Below are the code and all the weights of a small trained network. Each question names an input and a class and asks about switching units off, where a switched-off unit gives its printed mean instead of its output.

import numpy as np


def w(rows, s, z=0):
    codes = np.array(rows[::2]) - 128.0
    scale = np.full(codes.shape[1], s)
    scale[-1] = z or s
    return codes * scale


def f(y):
    return np.maximum(y, 0)


def log_softmax(a):
    a = a - a.max(-1, keepdims=True)
    return a - np.log(np.exp(a).sum(-1, keepdims=True))


def net(x, mask):
    res = np.array(x, float).reshape(1, 6) / 4 @ E
    y = f(res @ A[0][:, :-1].T + A[0][:, -1])
    res = res + np.where(mask, y, B[0][:, -1]) @ B[0][:, :-1]
    return log_softmax(res[-1] @ U[:, :-1].T + U[:, -1])


A, B = {}, {}
E = w([
[180,159,9,165,96,181],'x0',
[198,240,187,233,30,128],'x1',
[65,177,201,129,122,125],'x2',
[119,93,181,187,127,102],'x3',
[106,155,103,25,68,97],'x4',
[65,56,195,85,2,205],'x5',
],0.0075)
A[0] = w([
[101,155,189,238,166,152,246],'N0',
[164,134,84,119,185,121,87],'N1',
[218,183,150,93,155,191,128],'N2',
[141,64,74,164,212,74,132],'N3',
[73,113,190,42,93,106,115],'N4',
[142,140,199,104,161,2,200],'N5',
[133,114,138,105,198,27,56],'N6',
[91,117,183,58,93,111,162],'N7',
[101,48,62,222,155,95,99],'N8',
[81,184,108,30,63,127,53],'N9',
[209,148,69,168,62,40,178],'N10',
[109,191,212,227,117,94,158],'N11',
[137,142,117,46,116,118,3],'N12',
[81,121,218,91,196,102,109],'N13',
[54,102,165,134,66,112,131],'N14',
],0.0099,0.0038)
B[0] = w([
[193,14,117,133,37,36,246],'N0',
[84,90,124,95,92,89,178],'N1',
[103,119,39,166,57,43,171],'N2',
[122,87,159,51,77,36,211],'N3',
[77,180,90,26,115,94,209],'N4',
[172,232,80,223,108,54,219],'N5',
[145,96,165,236,103,56,186],'N6',
[19,182,114,45,115,55,201],'N7',
[180,102,96,41,73,134,179],'N8',
[139,139,122,107,111,114,184],'N9',
[167,190,61,164,169,121,217],'N10',
[155,65,173,132,83,130,254],'N11',
[161,125,134,129,2,165,153],'N12',
[124,198,70,209,147,47,207],'N13',
[118,28,63,30,111,179,193],'N14',
],0.0078,0.011)
U = w([
[103,232,22,103,155,86,219],'0',
[20,95,112,143,156,69,60],'1',
[106,12,152,175,81,254,2],'2',
[35,7,177,14,51,126,90],'3',
[191,134,168,245,144,27,254],'4',
],0.0073,0.0047)

Each question gives the input, the list of numbers given to net, and the class t.
The units are the neurons (one row each of A and B). Each row of codes is followed by its name. A weight is (code - 128) times the scale printed after its matrix; where a second scale follows, it is the last column's (A, B and U).
mask holds one flag per neuron, in row order. A switched-off neuron (its flag False) gives its mean, the last column of its row in B, instead of its output. The means were averaged over made-up inputs and are rounded, as every weight is.
A unit's drop is (log p(t) with every unit on - log p(t) with that unit switched off) / (log p(t) with every unit on - log p(t) with every unit switched off).
The circuit of an input: a set's keep is (log p(t) with only the set's units on - log p(t) with every unit switched off) / (log p(t) with every unit on - log p(t) with every unit switched off). Starting from the 12 units with the biggest drops (on a tie, the unit counted first), units are removed one at a time, each time the one whose removal leaves the highest keep (on an exact tie, the one counted first), for as long as the keep stays at least 0.8.
units of the circuit, in order: the units of the circuit, biggest drop first
most important unit: the unit with the biggest drop
k most important neurons: the k neurons with the biggest drops, biggest first
drop of u: that unit's drop, to one decimal
input [0,-1,6,-5,1,-7], class 4: units of the circuit, in order	(N6 N4)
input [-5,-3,5,0,4,-8], class 4: units of the circuit, in order	(N6)
input [-5,1,0,7,4,2], class 1: 2 most important neurons	(N5 N13)
input [5,-2,-8,6,1,4], class 2: 2 most important neurons	(N7 N4)
input [8,-6,-6,-5,-4,-7], class 3: 3 most important neurons	(N3 N1 N5)
input [5,-2,8,4,-7,1], class 3: 2 most important neurons	(N5 N10)
input [-4,-1,2,5,8,-4], class 0: 3 most important neurons	(N0 N4 N7)
input [-5,7,3,-2,-4,3], class 3: 3 most important neurons	(N14 N10 N11)
input [-8,-2,3,6,7,5], class 0: 2 most important neurons	(N13 N5)
input [8,-8,-3,-8,0,-3], class 3: 4 most important neurons	(N3 N5 N1 N13)
input [-4,-2,0,5,3,3], class 0: drop of N3	0.1
input [-4,4,-4,-1,6,0], class 0: drop of N0	0.1
input [-4,5,-2,-1,-8,3], class 3: drop of N11	0.3
input [-3,-5,7,-5,-3,6], class 0: most important unit	N13
input [-1,-8,3,-7,0,-8], class 4: drop of N6	0.7
